Below is a small trained network, with its code and all its weights. Each question gives an input and a class and asks what happens when units are switched off, that is, made to give their printed mean instead of their output.

import numpy as np


def w(rows, s, z=0):
    codes = np.array(rows[::2]) - 128.0
    scale = np.full(codes.shape[1], s)
    scale[-1] = z or s
    return codes * scale


def norm(h):
    return h / np.sqrt((h * h).mean(-1, keepdims=True) + 1e-5)


def f(y):
    return np.maximum(y, 0)


def log_softmax(a):
    a = a - a.max(-1, keepdims=True)
    return a - np.log(np.exp(a).sum(-1, keepdims=True))


def net(x, mask):
    res = np.array(x, float).reshape(1, 3) / 4 @ E
    u = 0
    for l in range(2):
        y = f(norm(res) @ A[l][:, :-1].T + A[l][:, -1])
        res = res + np.where(mask[u : u + 15], y, B[l][:, -1]) @ B[l][:, :-1]
        u += 15
    return log_softmax(norm(res)[-1] @ U[:, :-1].T + U[:, -1])


A, B = {}, {}
E = w([
[249,168,129,141,165,104,124],'x0',
[117,152,168,196,179,124,63],'x1',
[148,27,67,112,186,105,102],'x2',
],0.013)
A[0] = w([
[103,149,226,92,65,53,144,56],'0.n0',
[132,167,29,181,113,180,121,51],'0.n1',
[84,169,201,161,155,132,123,81],'0.n2',
[106,173,56,136,202,186,100,104],'0.n3',
[95,151,157,151,255,207,182,4],'0.n4',
[91,112,71,107,105,71,54,66],'0.n5',
[165,203,105,127,85,119,92,104],'0.n6',
[78,148,126,77,159,162,174,73],'0.n7',
[70,136,115,101,196,166,116,108],'0.n8',
[145,106,134,112,114,130,170,1],'0.n9',
[99,104,143,61,177,159,200,121],'0.n10',
[72,162,144,110,96,126,112,116],'0.n11',
[174,126,114,99,190,117,129,94],'0.n12',
[156,138,168,109,72,139,218,124],'0.n13',
[148,87,204,125,120,145,98,206],'0.n14',
],0.0078,0.0037)
B[0] = w([
[142,137,46,158,166,255,134,210],'0.n0',
[127,134,165,116,142,123,126,128],'0.n1',
[160,144,27,123,94,101,90,236],'0.n2',
[160,99,132,122,90,118,110,175],'0.n3',
[145,124,141,148,100,102,91,150],'0.n4',
[148,137,167,174,140,172,188,183],'0.n5',
[71,44,174,184,136,129,207,214],'0.n6',
[144,90,153,154,123,99,159,181],'0.n7',
[124,99,164,177,130,71,175,185],'0.n8',
[139,144,48,158,132,101,169,138],'0.n9',
[165,133,76,179,77,120,41,215],'0.n10',
[137,66,245,147,151,100,201,220],'0.n11',
[90,57,161,181,100,95,182,216],'0.n12',
[151,171,37,154,116,68,65,252],'0.n13',
[157,115,88,140,88,99,128,214],'0.n14',
],0.011,0.0037)
A[1] = w([
[109,88,84,74,158,99,127,12],'1.n0',
[56,139,154,163,143,145,36,106],'1.n1',
[45,143,148,122,101,140,114,42],'1.n2',
[135,180,178,148,181,98,64,36],'1.n3',
[70,111,130,116,145,115,129,12],'1.n4',
[122,167,134,139,78,77,109,147],'1.n5',
[118,101,129,138,184,118,89,130],'1.n6',
[188,175,145,139,138,142,159,100],'1.n7',
[131,83,113,85,232,186,91,101],'1.n8',
[109,247,165,123,127,203,135,48],'1.n9',
[156,88,213,101,108,144,175,56],'1.n10',
[126,116,103,192,166,112,107,254],'1.n11',
[194,126,111,109,132,115,122,172],'1.n12',
[212,167,214,75,196,118,181,87],'1.n13',
[143,164,120,27,73,133,144,134],'1.n14',
],0.015,0.0021)
B[1] = w([
[181,221,164,157,176,117,132,165],'1.n0',
[160,114,8,152,57,99,110,174],'1.n1',
[98,43,216,147,132,98,108,161],'1.n2',
[133,115,4,148,52,97,120,172],'1.n3',
[132,102,205,162,100,123,116,146],'1.n4',
[164,137,155,100,197,161,140,185],'1.n5',
[188,146,117,135,142,124,203,173],'1.n6',
[105,40,172,135,113,95,128,178],'1.n7',
[163,207,179,89,132,147,223,155],'1.n8',
[201,176,160,52,231,144,219,171],'1.n9',
[117,160,97,102,133,163,83,141],'1.n10',
[89,173,158,55,145,167,91,248],'1.n11',
[53,104,140,151,86,155,115,188],'1.n12',
[27,41,179,171,75,127,133,158],'1.n13',
[167,164,36,169,131,91,28,152],'1.n14',
],0.014,0.011)
U = w([
[208,172,168,101,190,143,224,191],'0',
[94,38,197,173,84,105,146,149],'1',
[188,156,7,146,89,87,86,192],'2',
[83,178,150,63,158,196,68,81],'3',
[89,153,97,116,212,42,119,1],'4',
],0.016,0.006)

Each question gives the input, the list of numbers given to net, and the class t.
The units are the neurons (one row each of A and B). Each row of codes is followed by its name. A weight is (code - 128) times the scale printed after its matrix; where a second scale follows, it is the last column's (A, B and U).
mask holds one flag per neuron, layer by layer. A switched-off neuron (its flag False) gives its mean, the last column of its row in B, instead of its output. The means were averaged over made-up inputs and are rounded, as every weight is.
A unit's drop is (log p(t) with every unit on - log p(t) with that unit switched off) / (log p(t) with every unit on - log p(t) with every unit switched off).
The circuit of an input: a set's keep is (log p(t) with only the set's units on - log p(t) with every unit switched off) / (log p(t) with every unit on - log p(t) with every unit switched off). Starting from the 12 units with the biggest drops (on a tie, the unit counted first), units are removed one at a time, each time the one whose removal leaves the highest keep (on an exact tie, the one counted first), for as long as the keep stays at least 0.8.
units of the circuit, in order: the units of the circuit, biggest drop first
k most important neurons: the k neurons with the biggest drops, biggest first
top k neurons in layer l: the k neurons of layer l with the biggest drops, biggest first
drop of u: that unit's drop, to one decimal
input [-5,-8,-4], class 2: units of the circuit, in order	1.n14
input [-3,8,-8], class 0: top 2 neurons in layer 1	1.n9; 1.n5
input [5,-5,4], class 1: 2 most important neurons	0.n2; 1.n12
input [7,-8,-1], class 2: top 4 neurons in layer 0	0.n13; 0.n11; 0.n5; 0.n8
input [-2,-3,-2], class 3: top 3 neurons in layer 0	0.n13; 0.n11; 0.n0
input [3,3,1], class 3: top 3 neurons in layer 1	1.n11; 1.n1; 1.n9
input [0,-3,3], class 3: top 2 neurons in layer 1	1.n1; 1.n3
input [-5,2,5], class 0: 2 most important neurons	0.n12; 1.n6
input [8,0,8], class 0: 2 most important neurons	1.n8; 0.n11
input [-2,2,0], class 3: 2 most important neurons	1.n9; 1.n6
input [3,-3,2], class 3: 2 most important neurons	1.n1; 1.n7
input [3,4,4], class 0: 3 most important neurons	1.n6; 0.n13; 0.n10
input [4,3,-2], class 1: top 2 neurons in layer 0	0.n13; 0.n10
input [-4,1,-8], class 0: units of the circuit, in order	1.n9
input [2,4,-2], class 2: 2 most important neurons	1.n3; 0.n12
input [6,-8,-7], class 2: top 2 neurons in layer 0	0.n13; 0.n5
input [-3,0,1], class 3: top 2 neurons in layer 1	1.n10; 1.n7
input [1,-6,-5], class 2: 2 most important neurons	0.n13; 1.n14
input [-2,-2,-6], class 0: drop of 0.n4	0.0
input [2,1,-1], class 3: drop of 1.n9	0.1
input [-3,-2,-4], class 0: drop of 0.n0	0.1
input [-6,8,1], class 2: top neuron in layer 1	1.n1
